Below is a small trained network, with its code and all its weights. Each question gives an input and a class and asks what happens when units are switched off, that is, made to give their printed mean instead of their output.

import numpy as np


def w(rows, s, z=0):
    codes = np.array(rows[::2]) - 128.0
    scale = np.full(codes.shape[1], s)
    scale[-1] = z or s
    return codes * scale


def f(y):
    return y / 2 * (1 + np.tanh(0.7978845608 * (y + 0.044715 * y**3)))


def log_softmax(a):
    a = a - a.max(-1, keepdims=True)
    return a - np.log(np.exp(a).sum(-1, keepdims=True))


def net(x, mask):
    res = np.array(x, float).reshape(1, 5) / 4 @ E
    y = f(res @ A[0][:, :-1].T + A[0][:, -1])
    res = res + np.where(mask, y, B[0][:, -1]) @ B[0][:, :-1]
    return log_softmax(res[-1] @ U[:, :-1].T + U[:, -1])


A, B = {}, {}
E = w([
[66,44,78,96,229],'x0',
[48,59,151,57,16],'x1',
[123,128,129,126,131],'x2',
[28,208,44,136,112],'x3',
[209,169,82,2,131],'x4',
],0.0077)
A[0] = w([
[232,3,245,95,166,13],'n0',
[182,208,142,131,190,141],'n1',
[57,55,90,79,254,2],'n2',
[161,148,123,55,142,22],'n3',
[166,139,120,250,194,118],'n4',
[54,139,127,87,50,152],'n5',
[48,80,180,236,163,74],'n6',
[170,141,131,16,164,61],'n7',
[152,141,94,52,150,92],'n8',
[154,172,96,138,197,151],'n9',
[161,235,147,157,18,2],'n10',
[165,143,78,71,127,77],'n11',
[102,107,165,99,30,109],'n12',
[48,194,38,147,124,87],'n13',
[107,59,82,105,184,66],'n14',
[96,50,202,68,61,202],'n15',
[128,135,188,99,49,129],'n16',
[159,150,116,38,156,44],'n17',
[56,214,46,120,120,12],'n18',
[61,85,171,202,123,126],'n19',
[96,73,176,231,130,57],'n20',
[148,152,131,60,133,71],'n21',
[85,66,59,104,183,87],'n22',
[187,191,90,179,152,133],'n23',
[90,62,113,58,105,137],'n24',
],0.0088,0.0047)
B[0] = w([
[88,138,246,92,209,240],'n0',
[102,125,77,140,166,213],'n1',
[197,173,132,220,120,203],'n2',
[139,200,125,92,100,145],'n3',
[104,137,64,86,165,216],'n4',
[120,120,104,127,199,209],'n5',
[100,212,97,75,60,222],'n6',
[109,178,111,92,49,182],'n7',
[102,180,119,130,94,167],'n8',
[133,70,73,78,133,194],'n9',
[198,200,164,215,141,189],'n10',
[89,193,142,121,77,158],'n11',
[154,136,68,117,181,194],'n12',
[84,101,250,84,195,200],'n13',
[196,180,143,200,122,168],'n14',
[115,136,67,116,191,255],'n15',
[146,139,91,161,182,182],'n16',
[91,189,107,93,57,162],'n17',
[126,119,254,72,177,179],'n18',
[108,185,98,99,109,211],'n19',
[115,224,130,58,62,196],'n20',
[135,159,116,121,112,145],'n21',
[189,165,148,195,140,186],'n22',
[113,109,79,119,194,203],'n23',
[150,127,68,145,166,200],'n24',
],0.0092,0.0073)
U = w([
[97,192,105,71,51,116],'0',
[105,118,227,87,177,123],'1',
[189,170,127,244,125,123],'2',
[114,105,31,108,183,77],'3',
[117,119,111,121,119,255],'4',
[105,62,108,148,95,139],'5',
[145,50,140,130,40,100],'6',
[148,68,138,137,50,101],'7',
],0.011,0.017)

Each question gives the input, the list of numbers given to net, and the class t.
The units are the neurons (one row each of A and B). Each row of codes is followed by its name. A weight is (code - 128) times the scale printed after its matrix; where a second scale follows, it is the last column's (A, B and U).
mask holds one flag per neuron, in row order. A switched-off neuron (its flag False) gives its mean, the last column of its row in B, instead of its output. The means were averaged over made-up inputs and are rounded, as every weight is.
A unit's drop is (log p(t) with every unit on - log p(t) with that unit switched off) / (log p(t) with every unit on - log p(t) with every unit switched off).
The circuit of an input: a set's keep is (log p(t) with only the set's units on - log p(t) with every unit switched off) / (log p(t) with every unit on - log p(t) with every unit switched off). Starting from the 12 units with the biggest drops (on a tie, the unit counted first), units are removed one at a time, each time the one whose removal leaves the highest keep (on an exact tie, the one counted first), for as long as the keep stays at least 0.8.
circuit, biggest first: the units of the circuit, biggest drop first
most important unit: the unit with the biggest drop
k most important neurons: the k neurons with the biggest drops, biggest first
input [5,1,-2,4,-6], class 0: circuit, biggest first -> n6
input [-7,1,3,5,-1], class 2: 2 most important neurons -> n10, n0
input [8,-4,4,-5,8], class 0: circuit, biggest first -> n7, n17
input [-1,-3,3,-5,-5], class 0: circuit, biggest first -> n20, n6
input [7,-1,-4,5,-6], class 2: 2 most important neurons -> n2, n22
input [6,1,-2,5,4], class 2: circuit, biggest first -> n2, n22
input [5,-2,2,-3,3], class 2: circuit, biggest first -> n2, n14, n22
input [-7,-4,-4,-7,-8], class 0: circuit, biggest first -> n20, n6
input [1,7,6,8,3], class 1: 2 most important neurons -> n18, n13
input [-6,7,-2,-2,-6], class 3: 3 most important neurons -> n15, n12, n16
input [-6,8,-3,-5,7], class 3: circuit, biggest first -> n15, n12
input [4,-5,-1,5,0], class 1: 4 most important neurons -> n13, n18, n15, n24
input [-4,-7,7,4,5], class 3: 2 most important neurons -> n23, n1
input [-1,-2,4,7,-6], class 1: 2 most important neurons -> n13, n18
input [-4,1,7,-7,-1], class 1: circuit, biggest first -> n0
input [5,7,1,5,-8], class 0: 3 most important neurons -> n6, n20, n19
input [2,7,-4,6,3], class 3: 3 most important neurons -> n24, n0, n5
input [-1,4,3,5,-2], class 1: circuit, biggest first -> n13, n18
input [-5,-7,4,-5,-4], class 3: circuit, biggest first -> n4, n23
input [-5,-3,-4,8,-1], class 1: 2 most important neurons -> n13, n18
input [-5,-6,-2,1,-3], class 3: circuit, biggest first -> n4, n23
input [-8,2,-1,2,-6], class 2: most important unit -> n10
